Each row is followed by its class number.
[-243  -36  -87   18  -66 -135  141  -22  127   86 -118  -25  -83  -65
 -128 -158  162  -47   11 -134  -80  -34  -50 -105  191 -193   13   17
   76   14  222  284  -41   51]
0
[  38  112   26 -145 -232  -50  118  -35   -7 -137  -18   34  128  168
 -229 -179 -319  -16  100  233  222   13   14  128   98  -45  100   32
  127 -180  144  152   92  -30]
1
[ 104   97  -49 -337 -263   68  156 -200   23 -112   -6 -142  115   66
  113 -137 -213  -44   31  145  136 -124  153  101  100  -80  113  -18
  187 -112  158  179   79   42]
2
[  24  -29   46  -55 -234  -24   11  212   20  -69   54 -116   82  -45
   29 -186 -228  152  112  111  367   28   90   47 -160 -143  127  -15
  -68    3 -108   14   30   29]
7
[ 386 -169  -42 -296 -252 -248  -20    2 -115  -77   59  160  206  298
   45   80 -387  -86   91  142 -102 -150  -92  165  182  417  214 -208
  -34 -213  -10   92  -20 -201]
8
[ 364 -230   46 -186 -141 -433  116  340 -134  156 -102  232  194  195
  -93   81 -352  -55  194  199  -23  -29 -191  320  200   93  174 -330
 -267 -164  122  237 -122 -226]
2
[-258  -21 -115   36 -140 -121  156  -63  145   90 -133   10  -28  -41
 -139 -196  139  -50   10  -68 -137  -32  -88  -48  239 -231  -12  -48
   43    3  237  344  -50   46]
3
[-252  -55 -101   35  -54  -76  155  -32  119  131 -114  -45  -66  -86
  -47 -152  127    1   11 -120  -70  -46  -79  -57  173 -236   25  -33
   27    3  183  305  -46   33]
7
[ 250 -150  -28 -439 -384 -491   87    3   20   54  -52  531  175  308
 -355   20 -381 -168  194   61 -155  -60 -285  202  338  201   81 -202
   -5 -221  295  406 -119 -216]
4
[-245  -60 -116  -49 -126 -103  168  -94  137  152 -114   34  -59  -45
 -117 -181  124  -55  -16 -105 -138  -53  -73  -69  273 -201    3  -26
   67  -33  273  355  -30   26]
1
[ 229  -85   11    2 -338 -327   52  504  -40   98    0  340  -50  112
 -271  -31 -244   43   75  107  -23  259 -213   58   66  -33   84 -245
 -381  -20  -69  213 -103 -185]
2
[ 132 -224  -17 -356  -58 -329  163    7  -39  173  -15  515  345  304
 -423 -100 -318  -50  137  158   12   23 -351  252  494   57  208 -163
  -64 -223  288  355  -14 -304]
5
[ 121  -54   16 -283 -309  -18   72   38  -24  -54  -10 -146   83   71
  149 -141 -371   16   89  171  195  -82  248  123  -97  -16  167  -29
   26 -143   60  105   71   22]
6
[ 116  -76   60 -196 -286  -80   31  189  -44   22   36   21  100   27
 -144 -154 -397   88  137  232  273  -28  120  211  -37  -69   64   75
   39 -177   42  122   79  -33]
2
[  38  -63   63 -107  -73   -1   22   19  -47   64   10  -51  215  -24
  -61 -208 -264  103  126  183  314  -49   82  177  -31 -183  136  -47
   46 -139   38   71   81    6]
6
[-241  -94 -109 -108 -110  -49  175 -112  133  170 -100   46  -42  -64
  -59 -156   86  -30  -31  -99 -150  -90  -83  -28  300 -218   10   -2
   94  -36  287  372  -33    6]
2
[-236  -52 -112   20  -79 -123  175  -61   99  145 -126  -18  -11  -40
  -98 -185  113  -37   20  -89  -91  -52  -35  -37  226 -204   29  -44
   57  -23  242  317  -36   35]
0
[  23   31   20 -261 -189  -29   14 -137   11    0   -2  152  179   63
 -111 -214 -166   15  106  207  131   20  144  143   72 -151   47   -8
  102 -193   90  198   98  -18]
6
[ 211   42   68 -267 -232  -38  132  -81  -69  -15  -20  -54  169   78
   16  -65 -371  -69  125  278  155 -133  105  286   30 -129   87  -50
  153 -222  239  153   98  -60]
8
[  70   57   32 -144 -289  -77   74   91    8 -168    4  -11   67  127
  -90 -147 -279   78  119  169  321   18   85   45 -100  -37  105  -37
  -41  -72  -53   36   22   21]
0
[-200  -52  -85  -10 -112  -63  140  -73  122  132 -105  -41  -44  -84
  -37 -140  101  -54  -17  -99 -128  -96  -88  -40  191 -220   27  -62
   71   -7  254  320  -29   23]
4
[ 247 -108   56 -226 -229 -337   24    8 -100  160   33  178  154  212
  168   38 -300  -39   44  119   -3 -193   -2  186  239  131  183 -169
  -28 -218  177  232    2 -212]
6
[ 347 -188  115 -390   -6 -271  101  261 -127   71  -23  116  177  120
  -73  117 -407 -114  152  232  118  -54 -253  279  179    5  158 -119
  -26 -174  212  205    9 -258]
8
[ 354  -38   44 -469 -303 -141   81  -69  -81   15   43  131  256  253
 -159   39 -695 -314   81  261 -110 -140 -154  394  211  198  208 -215
  134 -221  380  320   23 -221]
0
[ 306  -91    2 -276 -171 -302  134   40  -20  162   31  310  227  166
 -157  -13 -222  -27   91  148    3  -23 -208  273  296 -134   72 -307
 -149  -89  213  324 -111 -132]
1
[-274  -46 -108  -26  -79  -89  169 -106  131  140 -121   12  -13  -60
  -78 -191  135  -29  -13  -84 -122  -59  -77  -36  287 -257    0  -16
   88  -27  262  364  -32   31]
3
[  81   37    2 -290 -244   31   91  -64    1 -103  -15 -164   84   24
  115 -136 -291   17   55  139  195  -92  112  133   13  -64  147   -2
   51  -68   74  122   72   37]
3
[  60 -108   21 -347 -179   20   67   15   -1  -27   46  -76  136  -31
   21 -193 -278   87  104  177  309  -92  144  170   -6 -154   82   79
   78 -128   45   92  115    9]
2
[ 160   34  131  -43 -160  105  -18  206  -82  -57   70 -228   -8  -45
  175  -67 -358   94   29  146  292  -47  103  138 -231 -189  150  -78
  -40  -77  -65   41   73    3]
7
[-254  -95 -103  -54 -110 -103  137 -114  147  156  -97   10  -22  -56
  -47 -188  119  -15   -3 -108  -88  -98  -53  -59  247 -206   29  -52
   53  -28  233  343  -50   43]
1
[ 232 -178  -16 -345 -276 -307   47  186  -53   52  -27  277   81  241
 -158  -59 -467   -7  147  113  -22   42 -185  152  199  108  183 -208
 -247 -121  138  318  -38 -217]
7
[ -22  -14   72   84 -102  -22   58  210  -60  -43   16 -171  114    3
    0 -170 -221  129   85  169  351   -5   36   88 -125 -200   83    1
  -12  -42  -34   23   65   34]
7
[  53   -7  -12 -228 -345  -18   41  -69   68  -75   38   46  174  122
  -12 -217 -346   43   46  161  172 -104  112  149   74  -76  107  -95
   10 -131  109  209    8   57]
5
[ 153   36   29   76  -49  -76   57  165 -102  -51   54 -166  126   53
  -44 -187 -173  255   80  269  378   44  123  130  -15 -193   74  -10
 -123  -48 -101  -12   73   47]
3
[-293  -74 -144 -114  -89 -107  200 -176  170  131 -138   24   10  -76
  -37 -175  204  -71   16 -164 -134  -81  -88 -101  304 -193   50   14
  152  -21  290  361  -24    7]
7
[ 334 -271  137  -27 -157 -220  -17  397 -117   77   29  109  174  141
 -145   50 -536   11  145  315   79   -9 -211  292  -65   -5  180 -249
 -164 -176   71  134  -65 -174]
4
[ 104    8   39 -331 -225   68  122 -107   -4   41   39   14  194    4
   83 -147 -225   47   42  275  198  -23  188  191   48 -199  107   35
  137 -181  142  156  120  -30]
5
[-266  -32  -95   10  -57 -129  153  -83  127  125 -130   28  -21  -46
 -123 -180  135  -10   18  -97  -85  -53  -60  -56  253 -211   15  -14
   74  -47  237  344  -44   38]
5
[ 178   39  -38 -372 -158  -36   43  -53  -74  -31  -22  -63  163   42
   39 -109 -301  -18  176  201  192  -18  184  195  -20   -7   54  -14
   68 -169   40  149  110  -21]
0
[-291  -71 -106  -85  -84  -90  174  -77  152  159 -119   56  -48  -82
  -75 -168  174  -32   -5 -120 -107  -51  -69  -67  261 -248  -25   27
  112  -48  274  366  -25   17]
6
[ -93    9   28  -33 -145 -100  146  154  -33 -100  -58  104   82   76
 -423 -213 -179    1  133  139  252   97  -78   67   73 -151   19  242
  237 -195  144  115  139  -14]
6
[ 132   11  104  -27 -227 -202    9  170 -100 -121   -1   32  101  176
 -439 -202 -521    3  174  202  281   -5   16  206  -42  -11   87   66
   19 -128  117   38   84   16]
7
[ 172  115   50 -366 -158  -37  151 -195  -38  -29  -12   16  165   96
 -132 -144 -258  -37   81  172  188  -73  122  223  148 -116  116   -7
  207 -212  248  215  100   -3]
7
[ 250 -212  -11 -230 -113 -344  145   14  -58   27   48  253  301  353
 -308  -74 -413   -7  122  253   54  -94 -175  251  354  129  211 -186
   16 -276  225  254  -45 -198]
0
[ 383  -38   29  -21 -358 -319 -148  374 -111  -36   59  -29  -33  269
 -246  -21 -899  -29  162  214   89  -16 -118  254 -145  233  128 -344
 -477   16   -9  142  -96  -87]
6
[  53  -68  -17 -266 -273  -85   17  151  -38  -50   34  140  221  143
 -218 -229 -395    3  125  195  167   22   85  169   54   37   38   10
   64 -222   12  183   94  -60]
6
[-203  -72 -102   33  -95 -169  136   11   66  190 -129    6  -26  -46
 -100 -165   62  -19   57  -72  -85  -39  -39  -12  206 -208  -29  -27
   27  -46  234  344  -35   27]
8
[ -81   22  -67 -110 -213  -31  126  144   75  -56  -31   41  -14  -22
 -139 -176  -57   33   66   76  133  129    4  -27   35 -144   15   46
   21 -105   -4  160   65  -47]
3
[ 372  -84  -13 -218 -529 -275  126  274  -96   40   27  267  129  286
  -27   71 -448  -63   81  310 -104  104 -139  208   52   94   53 -253
 -211  -96   98  248  -75 -174]
1
[-218  -69  -70  -20  -74 -104  143  -48  105  145 -128   14  -34  -55
  -91 -148   69  -28   36  -83  -73  -60  -64  -12  198 -219   15  -29
   52  -32  247  329  -47   33]
2
[-249  -72 -114  -90  -81 -134  173 -117  125  170 -129   15   70  -34
  -59 -217  161  -42   30  -68 -101  -66   -4  -38  283 -231   21  -31
  104  -56  297  408   -9   21]
7
[  57  120   67   47 -264 -139   70 -106  -56  -60   13   65  190  186
 -218 -251 -250  123  103  248  263   -9  204  149   65 -117  105   22
  124 -187   72  106   46   88]
8
[  77   55  -17 -238 -215   60  108  149   14  -92    2  -58   -9  -21
   -3  -57 -255   38  102  120  255   11    3   50  -42 -120   45   91
   83 -104    2  109   86  -77]
7
[ -80   87  -50 -104 -150  -86  141   91   10  -77  -90  -26    5  -78
   64 -141   75   88  163  113  240  114   63  -13  -33 -258  -61   78
   57  -96  -56   98   87  -21]
3
[ -87  -63   48 -229 -169   -9  131    4    6   20   29   41  120   48
  -86 -199 -173   84   89  254  311  -36   41  152   62 -225   37   94
  151 -198  124  163  127  -76]
6
[ -30  -24  -63 -271 -152  -22  151 -156   39 -143  -29 -159  284  153
   25 -281 -215   57  107  125  333  -98  202   22  114   36  275   33
  131 -140   59   93  109   30]
3
[ 114 -110   -7  -29 -257  -39   -7  247  -51   22   81  -35   93   92
  -22 -231 -339  211  103  212  321   42  157  126 -121 -136   72 -122
 -189  -87 -114   83   26   22]
4
[ 108   23   20  -19 -272    5   52  351  -42  -42  -12  -82  -78   26
   91  -47 -240   94   94  130  235  121  106    7 -242 -125   41  -57
 -146  -85 -118  101   28  -17]
8
[-107  -82 -112 -311 -265  -58  187  -32   65  -50    8   90  179   73
   39 -273  -77  126   64  136  190   36  106  -18  205  -87  134   36
  143 -222  -27  254   73  -58]
2
[-251  -41 -130  -35 -137 -159  184 -111  127  148 -160   44   20    6
 -134 -183  123  -87   37  -77 -142  -54  -25  -42  260 -165    7  -25
  108  -55  299  378  -43   43]
6
[ 408  -47   -3 -336 -136 -431   77  -19 -192  132  -12  412  302  385
 -382   67 -511 -162  213  291  -66   16 -174  338  367  289  103 -124
   76 -347  276  315   18 -296]
8
[-243  -39 -100  -27 -108 -108  141  -18  114  102 -131  -41 -108  -63
  -33 -144  102  -38   26  -88  -85  -43  -69  -70  149 -227  -23  -42
   10   12  199  310  -40   29]
6
[-256  -21 -144    1 -126 -143  184  -71  128   99 -155   44   20  -11
 -110 -208  147  -43   29  -88 -143  -10  -59  -73  280 -196   23  -58
   45  -21  242  378  -47   31]
0
[ 320  154  140   15 -208  -89  -15   77 -129 -166    1 -299  113  152
   59    5 -458  -87  -19  295    4 -179   -9  252    9   43  193 -205
 -119   54  104   97    5   29]
1
[ 305 -265  167 -216  -53 -260  -52  320 -101  -38   23   22  205  147
  -13   28 -528  -49  117  216  113 -112 -152  303   33  105  242 -200
 -178  -95   84   87  -43 -147]
4
